Below are the code and all the weights of a small trained network. Each question names an input and a target symbol and asks about switching units off, where a switched-off unit gives its printed mean instead of its output.

import numpy as np


def w(rows, s, z=0):
    codes = np.array(rows[::2]) - 128.0
    scale = np.full(codes.shape[1], s)
    scale[-1] = z or s
    return codes * scale


def softmax(a):
    e = np.exp(a - a.max(-1, keepdims=True))
    return e / e.sum(-1, keepdims=True)


def log_softmax(a):
    a = a - a.max(-1, keepdims=True)
    return a - np.log(np.exp(a).sum(-1, keepdims=True))


def net(x, mask):
    ids = ['γεζθλμπω'.index(c) for c in x.split()]
    T = len(ids)
    res = E[ids] + P[:T]
    u = 0
    for l in range(3):
        r = res
        for j in range(2):
            rows = slice(2 * j, 2 * j + 2)
            q, k, v = (r @ M[l][rows].T for M in (Q, K, V))
            z = softmax(np.where(np.tri(T) > 0, q @ k.T / 2**0.5, -1e9)) @ v
            o = O[l][rows]
            res = res + np.where(mask[u + j], z, o[:, -1]) @ o[:, :-1]
        u += 2
    return log_softmax(res[-1] @ U[:, :-1].T + U[:, -1])


Q, K, V, O = {}, {}, {}, {}
E = w([
[103,138,201,180,173,216,108],'γ',
[104,202,129,129,75,106,99],'ε',
[92,178,162,154,98,225,69],'ζ',
[155,164,126,115,137,139,206],'θ',
[200,40,106,149,239,113,125],'λ',
[184,147,188,114,162,154,240],'μ',
[191,89,101,146,93,146,113],'π',
[233,189,137,247,80,134,142],'ω',
],0.014)
P = w([
[160,170,112,130,166,127,130],'0',
[166,120,169,108,178,157,98],'1',
[176,150,164,112,163,153,117],'2',
[154,117,118,84,120,86,115],'3',
[156,131,124,109,150,96,129],'4',
[147,136,144,117,102,166,139],'5',
[149,139,132,132,104,129,131],'6',
[132,145,136,136,90,100,166],'7',
[149,118,125,130,96,97,166],'8',
[139,163,150,179,98,167,190],'9',
[143,152,96,142,5,139,159],'10',
[154,112,136,195,105,125,110],'11',
[107,134,152,176,66,154,185],'12',
],0.015)
Q[0] = w([
[216,213,169,207,255,171,10],'L0H1',
[56,162,167,150,122,61,104],'L0H1',
[120,140,59,59,201,103,97],'L0H2',
[49,153,21,73,204,1,88],'L0H2',
],0.0068)
K[0] = w([
[66,159,52,201,185,163,192],'L0H1',
[36,127,117,211,89,121,132],'L0H1',
[211,255,96,70,129,81,120],'L0H2',
[157,165,185,59,176,179,58],'L0H2',
],0.0077)
V[0] = w([
[151,127,159,114,115,112,144],'L0H1',
[169,99,146,122,116,110,122],'L0H1',
[142,161,149,152,118,64,120],'L0H2',
[190,54,7,153,122,127,177],'L0H2',
],0.013)
O[0] = w([
[144,188,111,241,183,181,56,186],'L0H1',
[79,164,140,68,95,69,140,168],'L0H1',
[147,188,67,143,251,101,151,254],'L0H2',
[104,181,214,128,104,69,98,191],'L0H2',
],0.011,0.0043)
Q[1] = w([
[88,48,98,102,8,139,170],'L1H1',
[151,162,186,227,135,195,253],'L1H1',
[214,225,81,133,119,230,95],'L1H2',
[84,208,177,81,139,199,85],'L1H2',
],0.0054)
K[1] = w([
[170,45,94,56,38,55,87],'L1H1',
[68,165,55,113,2,142,188],'L1H1',
[82,87,140,153,112,69,240],'L1H2',
[186,128,124,124,76,46,201],'L1H2',
],0.0055)
V[1] = w([
[216,87,101,113,109,69,196],'L1H1',
[99,106,115,175,201,78,88],'L1H1',
[64,74,97,165,147,111,2],'L1H2',
[182,128,134,186,94,167,61],'L1H2',
],0.01)
O[1] = w([
[32,169,186,151,156,120,83,109],'L1H1',
[85,106,142,123,96,225,72,134],'L1H1',
[134,144,137,126,32,201,1,10],'L1H2',
[176,211,168,108,132,199,142,200],'L1H2',
],0.0098,0.011)
Q[2] = w([
[197,156,88,87,186,128,166],'L2H1',
[121,126,139,170,123,217,216],'L2H1',
[110,115,97,182,162,112,109],'L2H2',
[42,207,141,145,129,165,255],'L2H2',
],0.0075)
K[2] = w([
[168,131,146,227,68,115,181],'L2H1',
[85,97,65,166,9,77,230],'L2H1',
[187,187,241,169,175,197,243],'L2H2',
[3,205,67,120,16,144,222],'L2H2',
],0.0053)
V[2] = w([
[172,90,160,255,82,136,104],'L2H1',
[161,147,103,178,147,99,72],'L2H1',
[106,171,178,152,115,226,120],'L2H2',
[215,76,203,175,163,101,148],'L2H2',
],0.0094)
O[2] = w([
[161,230,132,85,102,211,172,152],'L2H1',
[112,199,133,106,189,182,2,191],'L2H1',
[118,96,109,92,53,130,132,170],'L2H2',
[42,191,155,153,68,174,245,245],'L2H2',
],0.011)
U = w([
[149,96,153,180,145,100,129,129],'γ',
[153,122,41,143,53,204,149,33],'ε',
[70,132,48,199,125,122,135,4],'ζ',
[129,124,254,90,26,95,85,214],'θ',
[139,219,142,64,133,149,86,182],'λ',
[65,220,125,56,133,157,72,101],'μ',
[214,135,89,164,191,135,49,110],'π',
[248,125,77,107,116,173,145,73],'ω',
],0.0055,0.0048)

Each question gives the input, a string of symbols that net reads in full, and the target symbol t.
The units are the heads (2 rows each of Q, K, V and O). Each row of codes is followed by its name. A weight is (code - 128) times the scale printed after its matrix; where a second scale follows, it is the last column's (O and U).
mask holds one flag per head, layer by layer. A switched-off head (its flag False) gives its mean, the last column of its rows in O, instead of its output. The means were averaged over made-up inputs and are rounded, as every weight is.
A unit's drop is (log p(t) with every unit on - log p(t) with that unit switched off) / (log p(t) with every unit on - log p(t) with every unit switched off).
The circuit of an input: a set's keep is (log p(t) with only the set's units on - log p(t) with every unit switched off) / (log p(t) with every unit on - log p(t) with every unit switched off). Starting from all 6 units, units are removed one at a time, each time the one whose removal leaves the highest keep (on an exact tie, the one counted first), for as long as the keep stays at least 0.8.
circuit, biggest first: the units of the circuit, biggest drop first
unit that matters most: the unit with the biggest drop
heads that matter: for each layer, one digit per head in row order, 1 if its drop is at least 0.15 and else 0, layers parted by /
drop of u: that unit's drop, to one decimal
input ω μ μ ω γ μ ζ μ ω ω ε ω ω, target π: heads that matter -> 01 / 00 / 01
input ε π ζ ζ ζ π, target θ: circuit, biggest first -> (L0H2 L0H1 L2H1)
input ω γ ζ ω ω γ ω μ θ ζ π λ ζ, target θ: circuit, biggest first -> (L0H2)
input γ ω ε γ ω ω ω ζ ω ω ω ω, target λ: circuit, biggest first -> (L2H1 L0H2)
input θ μ μ, target γ: heads that matter -> 00 / 01 / 10
input ω γ γ ω, target ε: circuit, biggest first -> (L1H1 L2H2 L0H2)
input ζ μ θ μ θ, target ζ: circuit, biggest first -> (L2H1 L1H2)
input ω γ ω ω ω ζ ζ μ ω θ ε μ ε, target γ: heads that matter -> 00 / 01 / 11
input λ γ γ, target θ: heads that matter -> 11 / 00 / 00
input γ ζ ζ, target ε: heads that matter -> 01 / 00 / 00
input ε ω γ, target π: circuit, biggest first -> (L2H2 L0H2)
input ω λ γ ω μ ζ γ ω μ ζ θ γ ζ, target ζ: heads that matter -> 00 / 01 / 10
input γ γ ω, target ε: circuit, biggest first -> (L2H2 L0H2)
input ε ζ θ μ γ, target γ: unit that matters most -> L2H1
input μ ω ζ π θ ε ε θ λ λ ω, target θ: heads that matter -> 01 / 00 / 00
input γ γ λ, target ε: circuit, biggest first -> (L2H2 L1H2 L0H2)
input μ μ π, target ζ: circuit, biggest first -> (L1H2 L2H2)
input μ θ ω π λ, target μ: circuit, biggest first -> (L0H1 L2H2 L2H1)
input γ λ ζ ζ μ, target ω: heads that matter -> 01 / 01 / 01
input λ ε μ θ, target γ: circuit, biggest first -> (L2H1)
input π ζ ζ ε, target ε: heads that matter -> 01 / 01 / 00
input π λ θ λ ζ ω λ π ζ, target θ: circuit, biggest first -> (L0H2 L2H1)
input ω ω ω ζ ζ ζ γ, target ε: heads that matter -> 01 / 10 / 00
input ω ω ζ π ζ ζ γ ω ζ γ γ, target ε: heads that matter -> 01 / 00 / 00
input γ ω ω ω ζ ε ζ ζ μ ω ζ θ μ, target ω: drop of L2H1 -> 0.2
